Below is a small trained network, with its code and all its weights. Each question gives an input and a target symbol and asks what happens when units are switched off, that is, made to give their printed mean instead of their output.

import numpy as np


def w(rows, s, z=0):
    codes = np.array(rows[::2]) - 128.0
    scale = np.full(codes.shape[1], s)
    scale[-1] = z or s
    return codes * scale


def norm(h):
    return h / np.sqrt((h * h).mean(-1, keepdims=True) + 1e-5)


def f(y):
    return y / 2 * (1 + np.tanh(0.7978845608 * (y + 0.044715 * y**3)))


def softmax(a):
    e = np.exp(a - a.max(-1, keepdims=True))
    return e / e.sum(-1, keepdims=True)


def log_softmax(a):
    a = a - a.max(-1, keepdims=True)
    return a - np.log(np.exp(a).sum(-1, keepdims=True))


def net(x, mask):
    ids = ['βδεζηθλξστψω'.index(c) for c in x.split()]
    T = len(ids)
    res = E[ids] + P[:T]
    u = 0
    for l in range(2):
        r = norm(res)
        for j in range(2):
            rows = slice(4 * j, 4 * j + 4)
            q, k, v = (r @ M[l][rows].T for M in (Q, K, V))
            z = softmax(np.where(np.tri(T) > 0, q @ k.T / 4**0.5, -1e9)) @ v
            o = O[l][rows]
            res = res + np.where(mask[u + j], z, o[:, -1]) @ o[:, :-1]
        u += 2
        y = f(norm(res) @ A[l][:, :-1].T + A[l][:, -1])
        res = res + np.where(mask[u : u + 12], y, B[l][:, -1]) @ B[l][:, :-1]
        u += 12
    return log_softmax(norm(res)[-1] @ U[:, :-1].T + U[:, -1])


Q, K, V, O, A, B = {}, {}, {}, {}, {}, {}
E = w([
[129,109,73,203,129,161],'β',
[4,104,133,168,132,106],'δ',
[133,107,75,140,171,103],'ε',
[123,165,123,131,100,194],'ζ',
[163,162,154,172,78,100],'η',
[128,138,157,97,136,107],'θ',
[100,134,114,95,126,138],'λ',
[113,106,157,91,184,132],'ξ',
[192,89,106,150,165,174],'σ',
[111,82,136,111,170,225],'τ',
[161,215,90,65,142,153],'ψ',
[91,162,97,125,102,111],'ω',
],0.032)
P = w([
[160,11,166,119,31,88],'0',
[120,136,137,102,148,128],'1',
[122,147,140,109,154,129],'2',
[123,147,140,111,149,126],'3',
[119,150,144,107,150,125],'4',
[119,147,134,100,143,123],'5',
[123,146,138,105,146,126],'6',
[118,151,139,110,149,121],'7',
[122,141,150,95,140,123],'8',
[121,147,132,106,153,128],'9',
[126,149,140,115,154,125],'10',
[117,155,133,111,150,122],'11',
[120,156,134,119,158,124],'12',
[125,144,139,107,149,130],'13',
],0.012)
Q[0] = w([
[102,215,84,110,106,118],'0.h0',
[71,216,167,114,155,126],'0.h0',
[128,132,84,139,102,104],'0.h0',
[165,108,167,88,104,143],'0.h0',
[173,101,149,194,120,67],'0.h1',
[158,100,126,201,89,168],'0.h1',
[253,106,152,86,211,177],'0.h1',
[152,205,98,120,116,149],'0.h1',
],0.012)
K[0] = w([
[125,134,103,98,97,123],'0.h0',
[182,93,119,117,95,79],'0.h0',
[132,172,92,140,83,102],'0.h0',
[88,161,160,115,178,166],'0.h0',
[135,175,150,130,178,90],'0.h1',
[122,123,155,249,170,166],'0.h1',
[193,124,158,95,218,130],'0.h1',
[170,141,107,116,79,133],'0.h1',
],0.014)
V[0] = w([
[198,115,106,47,97,143],'0.h0',
[120,164,141,117,134,129],'0.h0',
[97,151,149,124,128,99],'0.h0',
[21,3,207,183,145,49],'0.h0',
[142,102,42,132,104,145],'0.h1',
[164,118,51,163,180,64],'0.h1',
[38,80,164,222,91,156],'0.h1',
[164,128,114,97,107,93],'0.h1',
],0.0056)
O[0] = w([
[140,205,168,188,192,96,222],'0.h0',
[101,188,131,196,189,176,79],'0.h0',
[135,142,113,158,128,71,71],'0.h0',
[108,123,118,154,113,125,183],'0.h0',
[162,51,156,97,61,123,142],'0.h1',
[170,126,245,115,151,113,76],'0.h1',
[139,57,163,138,111,172,1],'0.h1',
[103,188,119,254,104,86,80],'0.h1',
],0.0054,0.00085)
A[0] = w([
[206,170,124,187,41,187,196],'0.n0',
[146,150,90,101,146,57,48],'0.n1',
[95,95,189,162,213,146,185],'0.n2',
[109,207,64,167,171,110,38],'0.n3',
[85,138,159,177,119,183,169],'0.n4',
[65,199,173,137,128,13,3],'0.n5',
[144,206,53,73,120,181,134],'0.n6',
[186,69,90,116,100,120,101],'0.n7',
[103,151,131,195,120,178,131],'0.n8',
[128,193,198,223,91,154,21],'0.n9',
[255,140,122,107,146,230,127],'0.n10',
[149,159,165,103,72,217,87],'0.n11',
],0.0095,0.0028)
B[0] = w([
[1,221,102,206,122,86,226],'0.n0',
[110,170,129,84,152,190,171],'0.n1',
[37,160,62,78,88,72,212],'0.n2',
[160,97,150,76,99,132,195],'0.n3',
[48,45,70,99,104,70,181],'0.n4',
[142,114,160,111,165,183,216],'0.n5',
[137,176,189,149,49,152,247],'0.n6',
[214,198,126,122,160,151,147],'0.n7',
[36,114,110,72,141,157,168],'0.n8',
[91,159,105,122,132,10,149],'0.n9',
[102,195,86,175,176,219,253],'0.n10',
[94,227,50,145,36,190,183],'0.n11',
],0.0089,0.0053)
Q[1] = w([
[157,50,95,77,112,160],'1.h0',
[140,116,232,140,38,205],'1.h0',
[172,93,155,53,5,119],'1.h0',
[223,198,76,83,223,106],'1.h0',
[160,149,72,153,144,59],'1.h1',
[136,106,111,142,83,142],'1.h1',
[191,83,94,107,151,108],'1.h1',
[187,123,143,117,63,113],'1.h1',
],0.014)
K[1] = w([
[142,65,101,106,150,116],'1.h0',
[180,75,171,153,79,177],'1.h0',
[232,9,147,135,45,62],'1.h0',
[167,210,116,84,167,128],'1.h0',
[145,155,58,126,161,82],'1.h1',
[128,69,57,165,71,157],'1.h1',
[163,87,60,97,181,125],'1.h1',
[214,117,138,117,62,93],'1.h1',
],0.014)
V[1] = w([
[148,98,8,137,74,99],'1.h0',
[160,152,137,154,146,77],'1.h0',
[166,60,133,115,89,128],'1.h0',
[119,131,104,43,105,72],'1.h0',
[75,170,142,99,174,104],'1.h1',
[57,134,175,143,131,123],'1.h1',
[125,91,87,73,111,133],'1.h1',
[139,130,91,85,159,198],'1.h1',
],0.011)
O[1] = w([
[65,189,169,215,207,59,131],'1.h0',
[151,140,115,229,93,236,75],'1.h0',
[2,192,64,113,213,189,14],'1.h0',
[178,235,84,137,245,141,155],'1.h0',
[122,48,140,167,82,110,253],'1.h1',
[242,67,121,166,6,127,193],'1.h1',
[127,189,172,147,90,159,151],'1.h1',
[128,94,54,187,127,150,210],'1.h1',
],0.0062,0.0054)
A[1] = w([
[186,203,146,48,83,124,129],'1.n0',
[80,194,84,222,177,112,120],'1.n1',
[225,116,57,183,237,154,91],'1.n2',
[116,183,174,144,117,98,127],'1.n3',
[134,121,94,55,247,100,141],'1.n4',
[130,125,121,217,134,163,109],'1.n5',
[241,83,123,135,143,209,134],'1.n6',
[110,125,66,169,193,137,102],'1.n7',
[159,133,96,176,229,140,130],'1.n8',
[179,176,61,89,141,153,54],'1.n9',
[99,91,87,56,151,63,2],'1.n10',
[64,38,91,168,87,120,185],'1.n11',
],0.012,0.0056)
B[1] = w([
[138,92,84,157,159,111,206],'1.n0',
[160,113,109,88,77,68,254],'1.n1',
[44,159,132,139,161,86,213],'1.n2',
[148,106,153,167,178,146,153],'1.n3',
[191,128,144,54,92,153,216],'1.n4',
[130,104,55,159,98,148,172],'1.n5',
[108,92,164,147,255,75,196],'1.n6',
[136,111,132,111,152,129,195],'1.n7',
[81,166,93,94,143,119,196],'1.n8',
[153,182,175,141,108,136,165],'1.n9',
[118,120,146,207,12,148,150],'1.n10',
[197,144,113,92,171,144,232],'1.n11',
],0.013,0.0081)
U = w([
[206,109,13,148,126,79,3],'β',
[55,51,135,104,98,74,114],'δ',
[132,202,118,32,147,61,58],'ε',
[73,189,98,167,57,145,147],'ζ',
[168,153,168,194,106,8,163],'η',
[218,80,186,114,198,83,199],'θ',
[156,84,158,210,122,148,213],'λ',
[192,105,182,69,50,120,177],'ξ',
[80,156,97,209,215,111,106],'σ',
[114,112,104,76,155,224,105],'τ',
[238,225,131,157,159,143,68],'ψ',
[100,149,234,138,135,138,232],'ω',
],0.015,0.0039)

Each question gives the input, a string of symbols that net reads in full, and the target symbol t.
The units are the heads (4 rows each of Q, K, V and O) and the neurons (one row each of A and B). Each row of codes is followed by its name. A weight is (code - 128) times the scale printed after its matrix; where a second scale follows, it is the last column's (O, A, B and U).
mask holds one flag per unit, layer by layer, with each layer's heads first. A switched-off unit (its flag False) gives its mean, the last column of its rows in O or B, instead of its output. The means were averaged over made-up inputs and are rounded, as every weight is.
A unit's drop is (log p(t) with every unit on - log p(t) with that unit switched off) / (log p(t) with every unit on - log p(t) with every unit switched off).
most important unit: the unit with the biggest drop
top k neurons: the k neurons with the biggest drops, biggest first
k most important neurons of layer l: the k neurons of layer l with the biggest drops, biggest first
drop when u is switched off: that unit's drop, to one decimal
input σ σ δ τ ζ ω, target ξ: most important unit -> 1.h0
input ζ λ η σ θ β ω τ δ λ, target β: 2 most important neurons of layer 1 -> [1.n0, 1.n6]
input δ δ β η τ ω ω σ θ θ λ, target σ: 3 most important neurons of layer 0 -> [0.n6, 0.n0, 0.n10]
input η ε σ δ η ξ θ ζ ε ω τ θ λ, target λ: top 3 neurons -> [0.n6, 0.n0, 1.n1]
input ξ ψ ε ε ε θ ε ω, target ψ: 3 most important neurons of layer 0 -> [0.n10, 0.n2, 0.n0]
input τ ξ ε σ ζ λ, target δ: top 2 neurons -> [0.n6, 0.n10]
input τ θ ξ ω ζ η τ ε ω, target δ: 3 most important neurons of layer 0 -> [0.n10, 0.n0, 0.n6]
input ω θ ε ω τ σ ε ω, target η: top 3 neurons -> [1.n1, 0.n10, 1.n3]
input σ ε ε ζ δ ξ λ, target ξ: top 2 neurons -> [0.n10, 0.n6]
input ξ τ ε ε λ, target ψ: top 4 neurons -> [0.n2, 0.n10, 0.n0, 0.n6]
input ζ β δ ζ δ δ θ θ ε σ ω, target β: top 2 neurons -> [1.n0, 0.n0]
input ε δ ξ ω ω ω λ β ζ θ ω, target ζ: 3 most important neurons of layer 1 -> [1.n11, 1.n4, 1.n6]
input θ ξ ε ζ δ ζ τ ε ε λ, target τ: 2 most important neurons of layer 0 -> [0.n0, 0.n2]
input ξ λ ε ζ θ β ε λ λ ψ ω, target ψ: top 2 neurons -> [0.n10, 0.n0]
input δ τ θ λ τ ε ε θ ε ω ψ ω, target σ: 3 most important neurons of layer 1 -> [1.n4, 1.n0, 1.n1]
input η ε ε ζ σ ψ ζ σ ε ω, target λ: most important unit -> 0.n0
input τ τ θ ε ζ β ξ η θ ω, target δ: 2 most important neurons of layer 0 -> [0.n10, 0.n6]
input θ ω θ τ τ ω ζ ε θ δ ε λ, target τ: top 2 neurons -> [0.n0, 1.n1]
input δ η ε ε ω ω δ η ψ σ λ, target σ: 3 most important neurons of layer 0 -> [0.n6, 0.n10, 0.n0]
input θ ε η ω ω, target τ: most important neuron of layer 1 -> [1.n1]
input β β λ, target ω: 4 most important neurons of layer 0 -> [0.n10, 0.n0, 0.n6, 0.n2]
input θ ω ψ β ζ τ ω, target τ: 3 most important neurons of layer 0 -> [0.n5, 0.n0, 0.n2]
input ε ψ σ τ ζ σ ε σ λ, target ζ: 2 most important neurons of layer 0 -> [0.n6, 0.n7]
input ξ σ ε ζ ε ψ θ ξ ε λ, target ψ: 3 most important neurons of layer 0 -> [0.n10, 0.n2, 0.n0]
input ζ λ ε ψ η ω ε λ, target β: top 2 neurons -> [1.n0, 0.n0]
input ψ ε λ θ ε ξ, target ξ: top 3 neurons -> [0.n2, 1.n4, 1.n10]
input ω σ σ λ τ ω θ θ ζ λ ξ λ, target η: top neuron -> [0.n10]
input β η ε τ ε β δ λ, target ω: drop when 0.h1 is switched off -> 0.0
input τ η ξ σ ζ λ, target δ: drop when 0.n10 is switched off -> 0.5
